How the objects are linked:
!: MB->NG, NM->ZD, RT->ZN, BS->GM, SC->BQ, GL->HM, CD->MB, NG->HZ, RC->MH, DS->CD, BQ->CR, QZ->DJ, GM->BN, BG->RT, HN->GD, CR->BL, TL->DS, JC->PG, RD->GH, PQ->RD, GH->GB, LP->NM, GZ->BS, HM->QZ, PG->GF, GJ->JF, FH->DP, ZD->BG, BL->CZ, CZ->ZT, QG->GZ, ZT->QG, HZ->PZ, ZN->TL, FM->GJ, DJ->PQ, HJ->LP, GB->HJ, GF->ZH, LL->SC, JF->LL, PM->RC, BN->JP, PZ->PM, JP->HN, MH->GL, GD->JC, DP->FM, CQ->FH, ZH->CQ
~: MB->BS, NM->GF, RT->GD, BS->MB, SC->HM, GL->BQ, CD->GM, NG->GZ, RC->BL, DS->BN, BQ->GL, QZ->LL, GM->CD, BG->JC, HN->ZN, CR->MH, TL->JP, JC->BG, RD->FM, PQ->GJ, GH->DP, LP->ZH, GZ->NG, HM->SC, PG->ZD, GJ->PQ, FH->GB, ZD->PG, BL->RC, CZ->PM, QG->HZ, ZT->PZ, HZ->QG, ZN->HN, FM->RD, DJ->JF, HJ->CQ, GB->FH, GF->NM, LL->QZ, JF->DJ, PM->CZ, BN->DS, PZ->ZT, JP->TL, MH->CR, GD->RT, DP->GH, CQ->HJ, ZH->LP
+: MB->CD, NM->LP, RT->BG, BS->GZ, SC->LL, GL->MH, CD->DS, NG->MB, RC->PM, DS->TL, BQ->SC, QZ->HM, GM->BS, BG->ZD, HN->JP, CR->BQ, TL->ZN, JC->GD, RD->PQ, PQ->DJ, GH->RD, LP->HJ, GZ->QG, HM->GL, PG->JC, GJ->FM, FH->CQ, ZD->NM, BL->CR, CZ->BL, QG->ZT, ZT->CZ, HZ->NG, ZN->RT, FM->DP, DJ->QZ, HJ->GB, GB->GH, GF->PG, LL->JF, JF->GJ, PM->PZ, BN->GM, PZ->HZ, JP->BN, MH->RC, GD->HN, DP->FH, CQ->ZH, ZH->GF

The rows follow the links: the fewer symbols apart two objects are, the more alike their rows tend to be.

Each row is also shifted at random along 8 hidden directions that mean nothing.

Some objects, each with a row of numbers:
RT -> [ -19   13   62  -41  -45   47   15    2   -3   -7  177  -72    5  -25   -9  -52  144   65   12   18 -121   -7  -35   12  -25 -130   51   63    7   22   17    9  -68   47  -67   51   13 -107  -31   19   63   68   73 -143   48  -45  -23   47   36   30   21   25  -34  -31   42    2    9   55    7   12   27  -83   59   38]
GL -> [   5   12   10   51   66    5   24  101 -167 -130 -230   79   89  -34  -41  -70  -86   -6  -74 -135  129  -69   26    3   10  115   69  -51    2  -50    1 -158   81  -25   72  -33   34   80   62   61   41  -95 -119  145 -136   14  102  -72   -8  -33   27  -55   67  -72  -27  -35   35  -90  -20   68    5  138  -97  -72]
HM -> [  27   25   47   44    4    5  -35   86   24  -22   67  -48  -21    7   -1   29    2   18   22  -36  -99   71  -16    0  -16  -51   68   67  -21  -31  -50  -95  -23  -19  -31  -67   26  -67  -28   73  -35  -49  -23  -73  -28  -14   53  -13  -56  -12   68   -7  -27  -41   13   27   34  -61   10  -44    6 -163  -66 -124]
DP -> [ -20   23    5   26   51  -12  -35  -13    1    1  -14    5  -11  -79   -7   22    5  -35  -70   -9   48  -29   86    4  -12   34   20  -36   20  -80   17  -11   50  -39   62   21    5  -25   71  -21   12   20  -31   81  -65  -16   27  -17  -28   11  -34  -68   30   20   35   34  -19    6  -72   13   51   58   26   21]
QG -> [  13  -26  -57   29  -36   86   29   16  -71   54 -101  111  -47   93   57   97  -91  198   19  -44   69   94  -89  -87   17   39 -114  -17   77   48  -52  119  -36   69  118   48 -103  130  -76  -56 -196  -42   11   14   77   16   31   72 -110  -99   51   37   57  -50  -37    6   25   51  -17   28  -49   37    9 -123]
GB -> [  22  -22   -2  -18  -57  -22   39  -33  174  119  189  -79  -63  101   10   97   67  -93   96   85  -71   96 -178  -47  -11  -49 -147   20 -130  108  -37  171  -80   30  -16  -54   19    7  -73  -51  -39   21  127  -37   34   32  -29   14  -48   67    1   73  -28  171  -89    3  -19   34   37  -28    3 -146   23  -43]
HJ -> [ -19   -2 -142  -42  -81  -64    8 -122   92  -59  -18  -23  -79  -53   71   12   -1  -71   24  -53  -76  -56   96   43   36 -162   40  -64   51   53   28 -162   36   -3  -95  -19   72  -46  -99   -6  169   10   93   54   51   80  -24  -81  266   92  -50  -31 -122    4  -55  -22  -50   73   62  112  102  -41   -6  334]
BQ -> [  34   13  -49    4   50  -36 -111  -12  -26   25 -154  110  -24   93   63   56 -121  -29   35    8   54  119  113  -21   -8   19  -72  -41  162   37  -47  253   39   38   29    3  -19   72   63   28 -187    6  -35  -17  114  -59   24   36  -30  -36   -5   12    6   15   10   60   71   29  -10   21  -69   48  -12   14]
MH -> [  18   32  -36   45   36    4  -33  -29    6  -50 -174   21  -62  -13   -8   17  -65  -11  -20  -48   34   39  -37   -5  -34   -5    6  -95   59  -42   -1  -22   52  -12   -5  -23  -10  108   13    4    2  -27  -35  120   -3  -16   68  -44   32   -7   -6  -47   30   11    6   -1   -6  -48  -19   76   63   40  -86   57]
CR -> [   0    9   12   21  -27    4   61   84   14   21  159   -1    1  132   30   46  -14  185   45  -81  -52   87 -105   15   14   20  -93   47   -6   37  -71   67  -35  -38   76  -25  -70   -2 -110   38  -60  -74  -18  -81  -32   18   12   70 -119  -65   30   42  -62   -2  -17    0   11   23   10  -23  -92 -131  -63  -85]
GJ -> [   3   29  118   24   73   11   -2   98    1   17  -17  -32   37   18  -66  -24   62  -89   18   44   25   47 -171  -39  -58   39    4   36  -96  -38  -11   33  -42  -35  -46  -47   31   16  122   27  -37  -20  -13    4  -60  -21   48    0 -109    1   53    7   91   62   25    5   63  -86  -45  -47   21  -92  -51 -179]
FM -> [ -29   29   40   44    0   35   35   35  -13  -75    0    6  -11   20  -30  -10  -20  177  -21 -153  -12   -3  -93   42  -31   -2   22  -29   30  -60    0 -105  -19  -62   56   40  -23   29  -47   14   44  -56  -44   33  -71  -33   64   30  -54  -58   14  -53  -19  -32   66    2  -21  -27  -63   69   25  -47  -98    8]
TL -> [ -14   -9   51  -33   10   38   42  -10 -106  -41  -76   33   61   25  -43  -77  -29  113  -28  -24   57  -45  -63   31  -13   50  -15  -27   31    4   41   56   -9   39   19   72  -63   93   18   -9    6   -3  -50  -10   24  -73  -12   45  -26  -34  -23    9   48  -43   42  -31  -11   -1   -4   31  -61  154  -15   17]
ZH -> [ -22  -35  -14   11    4  -49  -58  -36  108   32 -195   42   52  -33  -64   23  -82 -196    9   27  120  -89  106   -9    2   81   26  -39  -46  -29   70  -67    1  -41   -7   46  120   10  101  -71   17    3  -26  119  -26   10  -36  -17  -15   21   -9  -45   10   51   18   30  -53  -65  -30  -51   36   28   -6    4]
RC -> [  -2   13   31   43   68   14   30   84  -18  -10   45   18   66  -33  -68   16   13  -54 -118 -100  100  -49   67   10    2  137  -38  -43  -59  -42  -16   16   62  -48  201  -12   43    8   35   -7   59  -42  -57  135 -212    7   77  -22 -111   14  -31  -56   50   61  -43    1  -54  -27  -78   17   30  129    2  -94]
GD -> [ -13  -28   26  -41  -18  -10   -8    1  -36  -25  133   -9   81  -46   -5  -59   28   13  -48   18  -35  -87  197   53   23   10   60   78    2  -15   23  -33    1   26   34   67   28 -127   -9   20   42   43  -25  -92  -10  -32  -50   23   12   13  -38   -3  -39  -59   17    0  -15   35   19  -53  -57   76   90    9]
JP -> [  22  -20   60  -11  -78   54  -43   25   50   10  -48   -2   68   97  -64  -40   47  -64  101   11  -55   48  -46  -30  -57  -78   33   38   18   82   26   89 -115  102  -96   83  110  -13   -8    5  -42   34   69 -125  107  -81   -9   67  -20   13   96   53   -9   17   37    6   44  -26   30   -7    5 -104  -11  -49]
HZ -> [  -4   -6   71   25   55  -17  -26   59   70  119   62   16   93   22  -77   25   34 -160  -36   33  117  -22   75  -28   -5  168  -86    3  -76  -10   -9  176   10  -58  159   28   54  -40  104  -58  -24   20  -27   53 -128   -5  -13   56 -177    1  -10   -9   48  106  -12   44  -47  -18  -73  -92  -24   43   56 -145]
BL -> [   6    3  -22   -2    6  -17   68   28   16   30   80    3  -11   87   21   56  -36   56   12  -41   18   49  -98    2   33   63 -140  -12  -54   59  -52  102   15  -20  104  -59  -64   81  -73   -7  -29  -67   -3   48  -57   43    9    9  -68  -12  -24   34   -5   63  -86  -15  -29   28    9    8  -61   14  -26  -46]

From each start, follow one symbol. Which object do you reach?
Answer with the object's name.
new walk
[ -28  -22   72   46  -52   34   34   87  109   54   93   15   88  105  -86   35   20   67   25 -105   38   -4  -56   -9  -36   72  -56   25  -45  -12    2   42  -94  -67  149  116   71  -55  -31  -58   -4  -22   -2  -21  -97  -35   10  138 -210  -56   54  -14  -26   60   57   42  -46  -13  -83  -28   -9 -113  -24 -127]
~
HJ
new walk
[ -13    1   68  -48   73  -40   42  -44   18   74  351 -108   22  -90  -29   -2   96  -35 -131  103    2  -90   92   72   41  132  -86   30 -131  -30   -3  127   64  -29  145  -37  -83  -70   15  -32   63   43  -41   11 -137  -13  -63  -12  -95   83 -148   -5   28   91  -37   -1 -125   57  -29  -84  -63  194  131  -36]
!
MB
new walk
[  41   25   32   -2   43  -41  -39   28   33   -6  146  -70  -23  -14   16   -3   70 -127   -1   51  -98   56   34    0  -27  -63   15   43  -25    5  -34   54   29   -2  -46  -92   29  -74   12   79    5   20   19  -58  -25   -8   35  -61   30   69  -10    9  -22   60  -35    2   42   -6   29  -15   16  -56   11  -22]
+
HM
new walk
[   0    1  -76    3  -30  -36   13   -4   73  -10 -103   36    1   55    3   46  -66  -86   49  -89   23    8   24    6   26  -17  -28  -53   -2   76  -22  -32   31  -15   -4  -38   72   52  -54    0   41  -59   20   73   -9   58   18  -51   67   30   17    9  -50   45  -71   -6  -26    3   29   36   21  -53  -64   84]
+
BL
new walk
[   0  -25   20  -41  -13  -43   31  -57   74   46  121  -82   26  -11  -40  -58   89  -89    7  120   -4  -45  -66   22  -16    9  -25   20 -101   -7   40   31  -22  -44  -54  -13   -2  -46   19  -29  103   64   33  -15   -7    6  -73    4   22   43  -50   26  -18   73   -3  -31  -30  -10   19  -40  -14    6   38   45]
~
ZD
new walk
[ -31  -20  -16    3 -113   88   36   -7  -41 -100 -176   60  -20   35   -9   -1  -79  257   60 -140  -42  -13  -86   21   -6  -94   92  -16   99   12   44 -194  -78   62  -62  115   -3   69 -117  -19  -14  -54   -3  -48  113  -29   13   60   32  -77   77  -13  -33 -154   78   -3    0  -12    5   71   15  -80  -89   43]
~
JC
new walk
[   0   15  -69   43  -43  -49 -144 -120  249   56 -255   32  -97   30  -33  101 -116 -175   86  -10   14   62   77   -7  -53  -60   11 -121   97    6   27   27    1  -40 -106   43  130   51   11  -64  -18   25   15   82  110  -21   -9    0   52   12   34  -63  -60   78   65   86  -70  -50  -26   15  117 -154 -100  163]
!
PM
new walk
[  -3   26  -22   28  -18  -13  -84  -61   78   13 -160   20  -49   16   -5   -9   16  -43   64   17    1   55  -36  -38  -72  -87   39  -49  110  -37   39   21  -34  -44 -115   74   49   -1   62  -31   -8   69   40   10  105  -26   -4   52   60  -48   36  -34  -18    6   94   46   36  -18  -39   34   82 -129  -40  122]
!
DP
new walk
[ -35  -29   87   35   16   -1   51  131    7   20  -27   41  184   35 -131  -21  -35  -56  -32  -87  150 -114   61   29   31  214   16   36 -139  -32   18  -91  -11  -89  137   28  101  -37   60  -14   60  -85 -110   52 -205   17  -18   49 -186  -43   40  -14   24   -6   16   12  -51  -82  -52 -110  -59   19  -35 -206]
+
MB
new walk
[  39   27  -29  -16    6  -48  -32  -41   61  -11  126  -79  -87   15   60   10   33  -27   40   55 -141   98  -50   20  -30 -103  -30   13   24   19  -45   69   14    7  -87  -99  -41  -20  -50   69   -6   20   31  -63   65   -3   15  -50   86   52  -30   26  -52   56  -36   -4   32   13   61   29   11  -84  -34   83]
!
PQ
new walk
[  -1   -8  -15  -35    7   52   46  -16  -89   55  161  -12  -43  -48   67   -8  128   59  -46   77  -20   -4  -23  -60   25  -48  -38   37    1   12  -19   83   -7   57   46   12  -86  -53   -1  -40  -13   69   95  -40   24   41  -18    9   29    9  -30   33   37   -2  -34  -14   27  109  -13   24   13   70  151    4]
~
GF
new walk
[  11   67   55    9   59  -42  -75   43   39    3  225  -45   19   -8    4  -14  105  -57  -37  -35  -90   72  141   26  -47  -59  -16   28   80  -10  -48  191   30  -10   62   20   45 -128   33   63    5   61   25  -97  -35  -76   52   28  -25   58  -25  -29  -44   73   29   58   21   63  -52   25   15  -34   46   53]
+
GJ
new walk
[   8  -13   32   -9 -104   70   15   24  -21  -21  114   13   48  134   -5  -84   62  219   66  -76 -110   67  -60   14  -61 -101  -11   51  119   43    1  124 -113   67    5  148   -7  -41 -122   20  -15   50   47 -209  117 -116  -23  161  -30  -73   46   55  -85  -67   80   -8   44   57   18   45  -66  -75   -5   41]
~
ZN
